Below are the code and all the weights of a small trained network. Each question names an input and a target symbol and asks about switching units off, where a switched-off unit gives its printed mean instead of its output.

import numpy as np


def w(rows, s, z=0):
    codes = np.array(rows[::2]) - 128.0
    scale = np.full(codes.shape[1], s)
    scale[-1] = z or s
    return codes * scale


def softmax(a):
    e = np.exp(a - a.max(-1, keepdims=True))
    return e / e.sum(-1, keepdims=True)


def log_softmax(a):
    a = a - a.max(-1, keepdims=True)
    return a - np.log(np.exp(a).sum(-1, keepdims=True))


def net(x, mask):
    ids = ['αβγδεζθμξπστω'.index(c) for c in x.split()]
    T = len(ids)
    res = E[ids] + P[:T]
    u = 0
    for l in range(2):
        r = res
        for j in range(3):
            rows = slice(4 * j, 4 * j + 4)
            q, k, v = (r @ M[l][rows].T for M in (Q, K, V))
            z = softmax(np.where(np.tri(T) > 0, q @ k.T / 4**0.5, -1e9)) @ v
            o = O[l][rows]
            res = res + np.where(mask[u + j], z, o[:, -1]) @ o[:, :-1]
        u += 3
    return log_softmax(res[-1] @ U[:, :-1].T + U[:, -1])


Q, K, V, O = {}, {}, {}, {}
E = w([
[150,124,169],'α',
[134,148,157],'β',
[136,146,157],'γ',
[82,148,141],'δ',
[137,146,160],'ε',
[156,154,96],'ζ',
[67,137,148],'θ',
[125,132,157],'μ',
[127,149,158],'ξ',
[139,145,159],'π',
[159,78,64],'σ',
[92,182,153],'τ',
[64,1,122],'ω',
],0.028)
P = w([
[244,66,252],'0',
[224,91,213],'1',
[210,100,192],'2',
[186,122,171],'3',
[162,129,151],'4',
[153,150,136],'5',
[129,170,107],'6',
[113,177,91],'7',
[81,184,68],'8',
[73,206,58],'9',
[81,192,71],'10',
],0.0041)
Q[0] = w([
[138,221,118],'L0H1',
[107,129,180],'L0H1',
[34,173,91],'L0H1',
[32,49,145],'L0H1',
[104,158,151],'L0H2',
[107,145,211],'L0H2',
[90,64,135],'L0H2',
[10,150,192],'L0H2',
[172,124,229],'L0H3',
[83,167,135],'L0H3',
[134,83,33],'L0H3',
[42,101,164],'L0H3',
],0.014)
K[0] = w([
[90,166,203],'L0H1',
[226,182,175],'L0H1',
[134,163,104],'L0H1',
[221,195,49],'L0H1',
[125,137,162],'L0H2',
[6,133,153],'L0H2',
[145,104,235],'L0H2',
[52,98,161],'L0H2',
[80,61,9],'L0H3',
[49,151,169],'L0H3',
[186,231,214],'L0H3',
[61,165,146],'L0H3',
],0.013)
V[0] = w([
[203,91,208],'L0H1',
[150,151,58],'L0H1',
[137,147,108],'L0H1',
[170,68,117],'L0H1',
[147,189,61],'L0H2',
[178,90,41],'L0H2',
[11,170,61],'L0H2',
[247,123,142],'L0H2',
[69,54,211],'L0H3',
[140,80,198],'L0H3',
[192,181,195],'L0H3',
[69,99,112],'L0H3',
],0.011)
O[0] = w([
[181,80,141,255],'L0H1',
[96,85,134,57],'L0H1',
[116,116,130,109],'L0H1',
[108,123,89,136],'L0H1',
[46,170,70,77],'L0H2',
[99,254,75,74],'L0H2',
[92,139,211,62],'L0H2',
[131,70,41,153],'L0H2',
[72,75,193,197],'L0H3',
[185,205,126,193],'L0H3',
[149,144,207,150],'L0H3',
[60,146,62,121],'L0H3',
],0.0061,0.0079)
Q[1] = w([
[163,156,252],'L1H1',
[184,147,173],'L1H1',
[149,99,117],'L1H1',
[95,189,76],'L1H1',
[94,137,185],'L1H2',
[70,182,182],'L1H2',
[104,80,107],'L1H2',
[175,237,156],'L1H2',
[166,113,93],'L1H3',
[110,147,81],'L1H3',
[80,117,110],'L1H3',
[147,185,185],'L1H3',
],0.013)
K[1] = w([
[48,205,118],'L1H1',
[55,158,107],'L1H1',
[136,157,105],'L1H1',
[139,84,121],'L1H1',
[104,133,141],'L1H2',
[141,135,175],'L1H2',
[100,43,111],'L1H2',
[150,202,158],'L1H2',
[109,248,175],'L1H3',
[159,137,87],'L1H3',
[224,139,133],'L1H3',
[93,155,122],'L1H3',
],0.016)
V[1] = w([
[99,94,156],'L1H1',
[143,26,128],'L1H1',
[124,62,75],'L1H1',
[254,237,105],'L1H1',
[153,132,201],'L1H2',
[89,163,92],'L1H2',
[184,65,122],'L1H2',
[166,214,207],'L1H2',
[77,14,200],'L1H3',
[155,117,56],'L1H3',
[211,81,162],'L1H3',
[131,211,135],'L1H3',
],0.009)
O[1] = w([
[116,102,187,125],'L1H1',
[37,69,72,152],'L1H1',
[44,116,50,98],'L1H1',
[195,217,39,208],'L1H1',
[164,61,147,179],'L1H2',
[153,128,75,69],'L1H2',
[11,143,140,193],'L1H2',
[168,82,98,171],'L1H2',
[54,161,76,191],'L1H3',
[116,132,123,105],'L1H3',
[175,138,87,248],'L1H3',
[160,253,211,95],'L1H3',
],0.0062,0.012)
U = w([
[130,103,108,81],'α',
[93,116,162,152],'β',
[134,85,100,83],'γ',
[141,82,98,83],'δ',
[130,95,104,86],'ε',
[118,118,125,106],'ζ',
[149,168,219,90],'θ',
[166,2,61,9],'μ',
[149,213,117,183],'ξ',
[76,81,179,61],'π',
[68,69,70,188],'σ',
[23,150,104,189],'τ',
[79,148,44,156],'ω',
],0.0093,0.012)

Each question gives the input, a string of symbols that net reads in full, and the target symbol t.
The units are the heads (4 rows each of Q, K, V and O). Each row of codes is followed by its name. A weight is (code - 128) times the scale printed after its matrix; where a second scale follows, it is the last column's (O and U).
mask holds one flag per head, layer by layer. A switched-off head (its flag False) gives its mean, the last column of its rows in O, instead of its output. The means were averaged over made-up inputs and are rounded, as every weight is.
A unit's drop is (log p(t) with every unit on - log p(t) with that unit switched off) / (log p(t) with every unit on - log p(t) with every unit switched off).
The circuit of an input: a set's keep is (log p(t) with only the set's units on - log p(t) with every unit switched off) / (log p(t) with every unit on - log p(t) with every unit switched off). Starting from all 6 units, units are removed one at a time, each time the one whose removal leaves the highest keep (on an exact tie, the one counted first), for as long as the keep stays at least 0.8.
circuit, biggest first: the units of the circuit, biggest drop first
unit that matters most: the unit with the biggest drop
which heads matter: for each layer, one digit per head in row order, 1 if its drop is at least 0.15 and else 0, layers parted by /
input ζ θ π, target π: circuit, biggest first	L0H3, L1H1, L0H2
input μ ζ ζ α μ μ ε, target ξ: which heads matter	011 / 100
input π ξ τ ω μ μ α τ α ζ, target σ: which heads matter	010 / 110
input ζ μ θ, target π: circuit, biggest first	L0H2, L1H1, L0H3
input π α α α, target μ: which heads matter	011 / 001
input γ α π α α μ α μ α θ μ, target π: unit that matters most	L1H1
input σ ζ μ β, target ξ: circuit, biggest first	L0H2, L1H1
input π μ ξ γ ω ξ α ξ ζ ζ μ, target τ: circuit, biggest first	L0H3, L1H2
input α ε α α α σ ξ α, target ω: circuit, biggest first	L1H2, L1H1, L0H2
input β ε ζ α β π, target ξ: circuit, biggest first	L1H1, L0H2, L0H3
input ε τ α μ μ τ ζ θ π α, target π: which heads matter	111 / 100
input τ α ε α α α γ, target θ: circuit, biggest first	L1H1, L0H3
input π μ μ ζ ω μ ζ, target τ: which heads matter	010 / 100
input μ θ α α δ β θ, target π: circuit, biggest first	L0H2, L1H1
input ζ ε τ ζ θ α ε δ, target π: circuit, biggest first	L0H2, L1H1, L0H3
input τ μ μ μ δ τ π π, target θ: circuit, biggest first	L1H1, L0H2
input σ ε γ β π ω ζ, target σ: circuit, biggest first	L1H1, L0H2
input ζ α α α α ξ, target ξ: circuit, biggest first	L1H1, L0H3, L0H2
input θ μ α ξ α ζ α τ β α ε, target θ: which heads matter	101 / 100
input ξ ω α, target σ: unit that matters most	L1H3
input ζ γ θ γ σ μ π θ α τ ε, target θ: which heads matter	010 / 100
input γ δ θ ω μ δ τ ζ α α π, target σ: unit that matters most	L0H3
input μ ζ θ θ ζ ζ μ, target ξ: which heads matter	110 / 100
input α α α γ π α μ σ ω ξ, target σ: which heads matter	010 / 001
input ζ α α μ ε β, target ξ: which heads matter	011 / 100
input α ζ α α β δ ζ β μ π, target ξ: which heads matter	110 / 100
